Here is a tiny trained network, its code and every weight. The questions are about switching its units off for an input and a class, where a switched-off unit gives its printed mean instead of its output.

import numpy as np


def w(rows, s, z=0):
    codes = np.array(rows[::2]) - 128.0
    scale = np.full(codes.shape[1], s)
    scale[-1] = z or s
    return codes * scale


def norm(h):
    return h / np.sqrt((h * h).mean(-1, keepdims=True) + 1e-5)


def f(y):
    return y / 2 * (1 + np.tanh(0.7978845608 * (y + 0.044715 * y**3)))


def log_softmax(a):
    a = a - a.max(-1, keepdims=True)
    return a - np.log(np.exp(a).sum(-1, keepdims=True))


def net(x, mask):
    res = np.array(x, float).reshape(1, 6) / 4 @ E
    u = 0
    for l in range(2):
        y = f(norm(res) @ A[l][:, :-1].T + A[l][:, -1])
        res = res + np.where(mask[u : u + 16], y, B[l][:, -1]) @ B[l][:, :-1]
        u += 16
    return log_softmax(norm(res)[-1] @ U[:, :-1].T + U[:, -1])


A, B = {}, {}
E = w([
[128,130,129,130,127],'x0',
[7,129,168,76,3],'x1',
[129,133,127,130,127],'x2',
[222,76,175,172,21],'x3',
[111,154,224,40,158],'x4',
[128,126,127,128,130],'x5',
],0.0017)
A[0] = w([
[129,58,137,102,93,153],'0.n0',
[138,171,90,145,201,55],'0.n1',
[238,130,175,174,131,43],'0.n2',
[114,105,66,220,103,249],'0.n3',
[159,134,103,88,114,150],'0.n4',
[146,121,104,111,131,110],'0.n5',
[75,109,80,143,105,87],'0.n6',
[125,102,140,112,120,94],'0.n7',
[221,170,161,171,116,117],'0.n8',
[182,74,75,150,150,58],'0.n9',
[253,93,146,125,151,53],'0.n10',
[173,110,146,120,164,145],'0.n11',
[13,221,90,113,105,103],'0.n12',
[106,146,183,140,152,84],'0.n13',
[135,144,93,166,205,40],'0.n14',
[54,182,106,130,105,65],'0.n15',
],0.0047,0.0017)
B[0] = w([
[195,199,114,157,131,167],'0.n0',
[159,197,159,143,103,159],'0.n1',
[117,30,117,94,180,185],'0.n2',
[77,159,2,128,124,249],'0.n3',
[121,145,141,160,144,138],'0.n4',
[107,131,127,130,128,120],'0.n5',
[142,139,78,49,161,144],'0.n6',
[145,153,123,131,102,120],'0.n7',
[144,61,105,138,152,180],'0.n8',
[82,122,109,176,123,150],'0.n9',
[71,54,165,120,178,194],'0.n10',
[139,112,136,136,200,156],'0.n11',
[127,33,54,97,187,246],'0.n12',
[109,154,105,99,126,123],'0.n13',
[122,180,184,184,89,156],'0.n14',
[169,38,97,81,171,158],'0.n15',
],0.003,0.0019)
A[1] = w([
[135,145,101,129,165,128],'1.n0',
[133,234,45,205,131,69],'1.n1',
[112,108,207,57,209,181],'1.n2',
[196,171,163,209,121,101],'1.n3',
[130,253,155,151,183,164],'1.n4',
[172,166,232,73,79,3],'1.n5',
[26,98,94,143,74,156],'1.n6',
[156,96,185,137,108,159],'1.n7',
[106,134,121,157,87,106],'1.n8',
[142,145,123,137,42,106],'1.n9',
[132,141,199,119,179,89],'1.n10',
[145,111,124,118,141,105],'1.n11',
[97,95,139,52,108,140],'1.n12',
[159,125,167,132,109,78],'1.n13',
[153,121,164,142,143,75],'1.n14',
[137,131,107,145,216,150],'1.n15',
],0.0065,0.0027)
B[1] = w([
[117,107,168,146,102,150],'1.n0',
[89,115,240,96,146,194],'1.n1',
[206,179,154,110,147,254],'1.n2',
[49,164,101,42,151,135],'1.n3',
[135,175,58,201,86,173],'1.n4',
[28,28,118,153,93,164],'1.n5',
[199,146,121,127,176,207],'1.n6',
[95,138,142,139,126,159],'1.n7',
[191,126,122,91,109,127],'1.n8',
[185,134,125,62,36,150],'1.n9',
[217,125,84,106,133,150],'1.n10',
[113,120,137,154,138,128],'1.n11',
[46,145,157,150,148,193],'1.n12',
[113,112,166,113,164,116],'1.n13',
[166,134,135,107,150,117],'1.n14',
[92,132,143,151,2,208],'1.n15',
],0.0043,0.0035)
U = w([
[22,192,137,220,102,110],'0',
[220,248,131,170,133,167],'1',
[71,79,14,73,189,254],'2',
[90,189,181,20,234,90],'3',
[146,14,83,228,135,197],'4',
[225,61,218,124,221,108],'5',
[232,114,64,64,21,8],'6',
[56,51,207,70,47,87],'7',
],0.011,0.0011)

Each question gives the input, the list of numbers given to net, and the class t.
The units are the neurons (one row each of A and B). Each row of codes is followed by its name. A weight is (code - 128) times the scale printed after its matrix; where a second scale follows, it is the last column's (A, B and U).
mask holds one flag per neuron, layer by layer. A switched-off neuron (its flag False) gives its mean, the last column of its row in B, instead of its output. The means were averaged over made-up inputs and are rounded, as every weight is.
A unit's drop is (log p(t) with every unit on - log p(t) with that unit switched off) / (log p(t) with every unit on - log p(t) with every unit switched off).
The circuit of an input: a set's keep is (log p(t) with only the set's units on - log p(t) with every unit switched off) / (log p(t) with every unit on - log p(t) with every unit switched off). Starting from the 12 units with the biggest drops (on a tie, the unit counted first), units are removed one at a time, each time the one whose removal leaves the highest keep (on an exact tie, the one counted first), for as long as the keep stays at least 0.8.
units of the circuit, in order: the units of the circuit, biggest drop first
most important unit: the unit with the biggest drop
k most important neurons: the k neurons with the biggest drops, biggest first
top k neurons in layer l: the k neurons of layer l with the biggest drops, biggest first
drop when u is switched off: that unit's drop, to one decimal
input [5,8,2,0,6,-7], class 3: units of the circuit, in order -> 1.n15
input [3,7,-5,-7,-3,-8], class 2: 2 most important neurons -> 0.n12; 1.n1
input [-4,8,7,0,-6,5], class 2: units of the circuit, in order -> 0.n12; 1.n15
input [0,1,2,0,-5,-8], class 2: 4 most important neurons -> 0.n3; 1.n2; 1.n15; 0.n6
input [-2,-6,7,0,5,-2], class 1: top 2 neurons in layer 0 -> 0.n12; 0.n15
input [-6,0,2,-6,-5,1], class 0: top 3 neurons in layer 0 -> 0.n14; 0.n1; 0.n2
input [7,6,5,1,-8,4], class 6: units of the circuit, in order -> 1.n9; 1.n6
input [2,-3,-4,0,6,-2], class 1: units of the circuit, in order -> 1.n4; 0.n12
input [-6,-2,0,0,-5,-2], class 0: 2 most important neurons -> 1.n1; 0.n12
input [-5,7,-7,-1,7,0], class 3: 3 most important neurons -> 1.n15; 1.n2; 0.n12
input [2,7,4,0,-5,4], class 2: 2 most important neurons -> 0.n12; 1.n2
input [5,1,7,2,-5,-3], class 6: 2 most important neurons -> 0.n12; 1.n6
input [4,7,7,-1,-7,0], class 2: top 2 neurons in layer 1 -> 1.n2; 1.n15
input [2,-8,1,-3,8,7], class 1: most important unit -> 1.n4
input [2,-5,1,0,3,-4], class 1: top 2 neurons in layer 1 -> 1.n15; 1.n1
input [3,-3,-1,-8,1,5], class 1: drop when 0.n3 is switched off -> 0.2
input [-1,-1,-5,-4,-1,1], class 0: drop when 1.n9 is switched off -> 0.0
input [8,0,-1,-7,-2,6], class 0: drop when 0.n14 is switched off -> 0.2
